Here is a tiny trained network, its code and every weight. The questions are about switching its units off for an input and a class, where a switched-off unit gives its printed mean instead of its output.

import numpy as np


def w(rows, s, z=0):
    codes = np.array(rows[::2]) - 128.0
    scale = np.full(codes.shape[1], s)
    scale[-1] = z or s
    return codes * scale


def norm(h):
    return h / np.sqrt((h * h).mean(-1, keepdims=True) + 1e-5)


def f(y):
    return np.maximum(y, 0)


def log_softmax(a):
    a = a - a.max(-1, keepdims=True)
    return a - np.log(np.exp(a).sum(-1, keepdims=True))


def net(x, mask):
    res = np.array(x, float).reshape(1, 8) / 4 @ E
    u = 0
    for l in range(2):
        y = f(norm(res) @ A[l][:, :-1].T + A[l][:, -1])
        res = res + np.where(mask[u : u + 7], y, B[l][:, -1]) @ B[l][:, :-1]
        u += 7
    return log_softmax(norm(res)[-1] @ U[:, :-1].T + U[:, -1])


A, B = {}, {}
E = w([
[41,223,167],'x0',
[52,52,126],'x1',
[86,138,205],'x2',
[119,146,92],'x3',
[59,62,35],'x4',
[177,151,45],'x5',
[32,199,111],'x6',
[228,255,183],'x7',
],0.0028)
A[0] = w([
[44,223,155,2],'0.n0',
[206,95,94,159],'0.n1',
[170,110,241,82],'0.n2',
[94,227,144,34],'0.n3',
[187,137,211,63],'0.n4',
[46,90,254,81],'0.n5',
[91,249,133,83],'0.n6',
],0.0068,0.0024)
B[0] = w([
[180,211,1,196],'0.n0',
[81,12,191,228],'0.n1',
[77,221,200,225],'0.n2',
[187,190,62,193],'0.n3',
[119,167,194,212],'0.n4',
[6,144,88,252],'0.n5',
[196,202,30,225],'0.n6',
],0.0094,0.003)
A[1] = w([
[182,99,125,250],'1.n0',
[157,166,121,115],'1.n1',
[165,56,128,110],'1.n2',
[78,147,85,163],'1.n3',
[140,93,54,167],'1.n4',
[10,122,163,117],'1.n5',
[183,190,211,178],'1.n6',
],0.012,0.0016)
B[1] = w([
[146,122,192,171],'1.n0',
[183,118,170,173],'1.n1',
[146,67,200,189],'1.n2',
[147,70,53,214],'1.n3',
[166,69,167,207],'1.n4',
[37,60,42,254],'1.n5',
[2,204,204,217],'1.n6',
],0.014,0.0058)
U = w([
[145,7,206,171],'0',
[60,217,249,151],'1',
[182,226,98,133],'2',
[150,129,150,51],'3',
[185,128,144,83],'4',
[146,200,52,119],'5',
[155,130,157,3],'6',
[47,47,25,156],'7',
],0.011,0.017)

Each question gives the input, the list of numbers given to net, and the class t.
The units are the neurons (one row each of A and B). Each row of codes is followed by its name. A weight is (code - 128) times the scale printed after its matrix; where a second scale follows, it is the last column's (A, B and U).
mask holds one flag per neuron, layer by layer. A switched-off neuron (its flag False) gives its mean, the last column of its row in B, instead of its output. The means were averaged over made-up inputs and are rounded, as every weight is.
A unit's drop is (log p(t) with every unit on - log p(t) with that unit switched off) / (log p(t) with every unit on - log p(t) with every unit switched off).
The circuit of an input: a set's keep is (log p(t) with only the set's units on - log p(t) with every unit switched off) / (log p(t) with every unit on - log p(t) with every unit switched off). Starting from the 12 units with the biggest drops (on a tie, the unit counted first), units are removed one at a time, each time the one whose removal leaves the highest keep (on an exact tie, the one counted first), for as long as the keep stays at least 0.8.
units of the circuit, in order: the units of the circuit, biggest drop first
unit that matters most: the unit with the biggest drop
top k neurons: the k neurons with the biggest drops, biggest first
top k neurons in layer l: the k neurons of layer l with the biggest drops, biggest first
drop when u is switched off: that unit's drop, to one decimal
input [7,-4,6,3,-2,5,4,-1], class 2: unit that matters most : 1.n5
input [6,-8,5,-2,-5,5,-2,-5], class 2: top 3 neurons in layer 0 : (0.n6 0.n0 0.n3)
input [0,3,-8,-3,-4,-2,-2,-7], class 0: top 2 neurons in layer 0 : (0.n5 0.n2)
input [-5,4,-4,5,5,0,7,-1], class 0: units of the circuit, in order : (0.n5 1.n4)
input [-4,0,1,-5,0,-2,7,7], class 5: top 2 neurons : (0.n6 0.n0)
input [4,4,-2,5,7,8,6,1], class 5: top 2 neurons in layer 0 : (0.n1 0.n5)
input [1,8,4,-1,-1,0,2,6], class 5: top 3 neurons in layer 0 : (0.n0 0.n5 0.n6)
input [-1,7,-3,8,-8,5,3,4], class 5: top 3 neurons : (0.n6 0.n3 1.n2)
input [-4,-2,0,-6,3,-7,6,7], class 5: top 2 neurons in layer 0 : (0.n6 0.n0)
input [4,-3,4,-2,-7,6,3,8], class 2: top 2 neurons : (0.n6 0.n3)
input [-8,-6,7,7,4,-2,0,-7], class 0: top 2 neurons : (0.n5 0.n2)
input [0,-8,5,-1,-5,8,7,6], class 2: top 2 neurons : (0.n6 0.n3)
input [-3,-7,1,-5,-2,0,-8,-3], class 1: top 3 neurons in layer 0 : (0.n2 0.n5 0.n4)
input [5,-4,1,-6,-6,7,-1,-4], class 2: top 4 neurons in layer 0 : (0.n6 0.n3 0.n1 0.n0)
input [7,-6,-4,5,-8,4,2,-5], class 2: top neuron : (1.n5)
input [-5,-8,0,-6,7,4,4,3], class 0: drop when 0.n5 is switched off : 0.1
input [7,-2,4,0,7,8,7,3], class 2: drop when 1.n5 is switched off : 0.2
input [-6,-1,1,1,-8,2,-6,2], class 1: drop when 1.n6 is switched off : 0.1
